Small tables with named rows and columns. After each table, cells are looked up by row and column.

zozik:
          zit  bigi  vosi    nud  momi  verituz  susipon
lagasin  1.78  3.16  3.16   5.45  1.78     1.37     3.15
sul      2.50  6.01  2.75   3.12  0.09    -2.23     3.16
rapad    4.09  5.86  1.97   5.22  1.15     3.16     2.52
zoso     5.49  4.47  2.12   2.68  1.90    -5.20     2.23
tikigok  5.83  3.13  2.46   3.16  3.12    -2.21     2.69
fosu     3.16  2.62  2.14  -0.45  3.16     3.16     3.16
latidil  2.34  3.72  3.30   3.56  2.57     3.65     3.19
ludur    3.28  6.81  1.78   6.88  0.37    -5.63     2.55
nuli     4.49  5.85  1.46   3.16  2.31    -7.38     2.80

What is the zit of latidil in zozik?
2.34
What is the bigi of ludur in zozik?
6.81
What is the vosi of fosu in zozik?
2.14
What is the verituz of sul in zozik?
-2.23
What is the susipon of tikigok in zozik?
2.69
What is the momi of lagasin in zozik?
1.78
What is the susipon of ludur in zozik?
2.55
What is the susipon of fosu in zozik?
3.16
What is the susipon of lagasin in zozik?
3.15
What is the susipon of nuli in zozik?
2.80
What is the vosi of lagasin in zozik?
3.16
What is the nud of ludur in zozik?
6.88
What is the momi of fosu in zozik?
3.16
What is the nud of fosu in zozik?
-0.45
What is the susipon of rapad in zozik?
2.52
What is the vosi of ludur in zozik?
1.78
What is the bigi of nuli in zozik?
5.85
What is the verituz of zoso in zozik?
-5.20
Which row has the largest vosi? latidil

gakovi =
,nefi,vison,sudarun,giv
riliz,6.9,4.9,4.5,4.8
zar,6.5,6.8,7.5,3.9
lora,4.2,6.4,4.8,5.1
fak,6.6,5.0,2.7,6.8
kesif,7.8,4.4,4.2,4.9
tur,8.1,4.1,6.7,7.4
diparul,1.6,7.2,4.0,5.3
loguket,1.0,6.5,2.9,3.5
kem,3.9,6.5,2.8,4.9
nanek,9.7,5.9,5.6,8.0
vel,6.1,5.5,1.3,7.6
popuzas,6.2,5.2,7.3,5.3

kem, sudarun => 2.8
diparul, nefi => 1.6
kesif, sudarun => 4.2
riliz, giv => 4.8
tur, giv => 7.4
loguket, sudarun => 2.9
diparul, sudarun => 4.0
tur, vison => 4.1
popuzas, vison => 5.2
diparul, vison => 7.2
nanek, giv => 8.0
vel, sudarun => 1.3
vel, nefi => 6.1
Which row has the largest giv? nanek

lat:
	pak	suzir	zode
fofifom	-0.33	-0.92	0.05
vep	0.03	0.28	0.12
gosigi	0.51	0.88	0.12

What is the zode of gosigi in lat?
0.12
What is the pak of fofifom in lat?
-0.33
What is the suzir of fofifom in lat?
-0.92
What is the zode of vep in lat?
0.12
What is the suzir of gosigi in lat?
0.88
What is the pak of vep in lat?
0.03
What is the zode of fofifom in lat?
0.05
Which row has the largest suzir? gosigi

gef.csv
,labon,lukupe,geb,ponu,rof,vofepo,befed,nogepap,keteg,patenu
fem,-32.60,16.13,44.79,41.69,30.31,-20.47,-2.69,5.72,43.56,38.94
kuduve,-39.13,30.04,36.29,43.18,35.71,-37.00,2.30,51.40,53.06,31.24
fil,-37.03,1.81,30.48,39.40,12.81,-20.68,22.09,15.10,70.91,42.70
leze,-38.31,24.58,36.34,41.77,35.20,-3.97,-7.36,10.59,50.35,36.70
mavabo,-20.47,13.49,43.93,41.17,15.25,-16.92,-19.57,28.94,52.82,37.79
pemorek,-27.47,16.94,37.27,40.38,24.95,-17.36,-4.61,5.18,51.09,44.49
buba,-12.52,40.59,63.77,48.50,31.95,-24.16,-15.93,16.99,58.50,36.45
nogili,-67.54,38.72,28.83,0.12,24.05,-11.19,-14.92,43.24,66.07,75.10

ponu of nogili = 0.12
geb of fil = 30.48
befed of nogili = -14.92
keteg of kuduve = 53.06
vofepo of mavabo = -16.92
rof of pemorek = 24.95
vofepo of leze = -3.97
Which row has the largest labon? buba

beni =
,sek,mup,dovid,vifo
zap,1200,258,6197,2416
fop,1035,-4467,-801,8107
bozise,1353,-6474,-1216,-903
fanifav,2062,-5995,-735,4533

What is the sek of zap in beni?
1200
What is the mup of zap in beni?
258
What is the mup of bozise in beni?
-6474
What is the mup of fop in beni?
-4467
What is the vifo of fanifav in beni?
4533
What is the sek of fanifav in beni?
2062
What is the mup of fanifav in beni?
-5995
What is the sek of bozise in beni?
1353
What is the dovid of fanifav in beni?
-735
What is the sek of fop in beni?
1035
What is the vifo of fop in beni?
8107
What is the vifo of bozise in beni?
-903
What is the vifo of zap in beni?
2416
What is the dovid of fop in beni?
-801
What is the dovid of zap in beni?
6197

dol
|  | fuv | mekefe | ner |
|---|---|---|---|
| peku | 0.180 | -0.280 | 0.205 |
| merobig | 0.814 | -0.601 | 0.174 |
| rozivu | 0.753 | 0.128 | 0.010 |
| gel | 0.845 | 0.418 | -0.113 |
| ziviguz | -0.290 | -0.178 | 0.708 |

mekefe of ziviguz is -0.178
mekefe of rozivu is 0.128
mekefe of peku is -0.280
ner of peku is 0.205
ner of ziviguz is 0.708
mekefe of gel is 0.418
fuv of gel is 0.845
mekefe of merobig is -0.601

valil.tsv
	mosid	tid	buf	ven	mazap	luta	nabim	fil	didi
figufam	244	75	69	-268	-404	-312	-582	378	174
rison	-719	-245	-421	-382	95	183	244	-412	-426
ral	-131	68	350	-488	192	-661	7	-604	-312
dil	-53	78	-291	-9	-518	-495	-691	287	80
lamu	613	-432	-181	-228	-302	-438	-723	178	-66
pebuz	269	-378	-198	-384	-415	-487	52	419	-179
gozak	-416	33	-635	-375	266	11	-227	-769	-437
suziga	-189	-190	-461	-231	33	518	-490	-331	-484
voseno	-467	-38	406	-354	352	-537	-298	-79	-80

mosid of dil = -53
nabim of figufam = -582
didi of lamu = -66
luta of lamu = -438
luta of suziga = 518
mosid of figufam = 244
fil of suziga = -331
mazap of gozak = 266
didi of ral = -312
tid of dil = 78
buf of dil = -291
Which row has the largest didi? figufam

gazafo.csv
,gib,kir
boz,-10,-25
dunidib,-61,-30
sani,-7,66
taler,16,78
fazu,-7,68
kedogu,66,15
kubogom,53,29
kisudo,16,35
gub,32,11

sani, kir => 66
kubogom, gib => 53
sani, gib => -7
dunidib, kir => -30
boz, kir => -25
taler, kir => 78
kubogom, kir => 29
dunidib, gib => -61
gub, gib => 32
kisudo, gib => 16
fazu, gib => -7
taler, gib => 16

nikag
columns: faf, kuzetur, mikeni, sov, gik, tokob, pibun
feme: [-1.279, 2.317, -3.602, -1.321, -2.313, -4.608, -0.988]
niseri: [7.677, -7.233, -2.247, 7.028, -1.655, 8.660, -1.773]
nuki: [-3.565, 4.597, -3.441, -1.447, -1.771, -6.488, -0.077]
faz: [-0.701, -4.696, -2.109, -1.797, -1.323, -2.460, -2.663]
binor: [-0.478, -4.919, -3.047, 6.219, 0.469, 1.422, -1.031]
fogub: [0.556, -6.553, -1.920, 2.179, -0.457, 1.274, -2.242]
migen: [8.950, -7.811, -2.426, 0.965, -3.414, 4.041, -3.306]
sinire: [-7.072, 2.125, -2.896, 0.096, 0.231, -6.498, -0.125]
duzur: [-0.421, -4.203, -0.663, -4.586, -1.878, -1.941, -2.794]
buv: [-0.800, -5.121, -1.090, 4.222, 0.397, 3.783, -1.171]

sinire, kuzetur -> 2.125
sinire, gik -> 0.231
sinire, pibun -> -0.125
sinire, sov -> 0.096
sinire, mikeni -> -2.896
fogub, kuzetur -> -6.553
Which row has the largest kuzetur? nuki

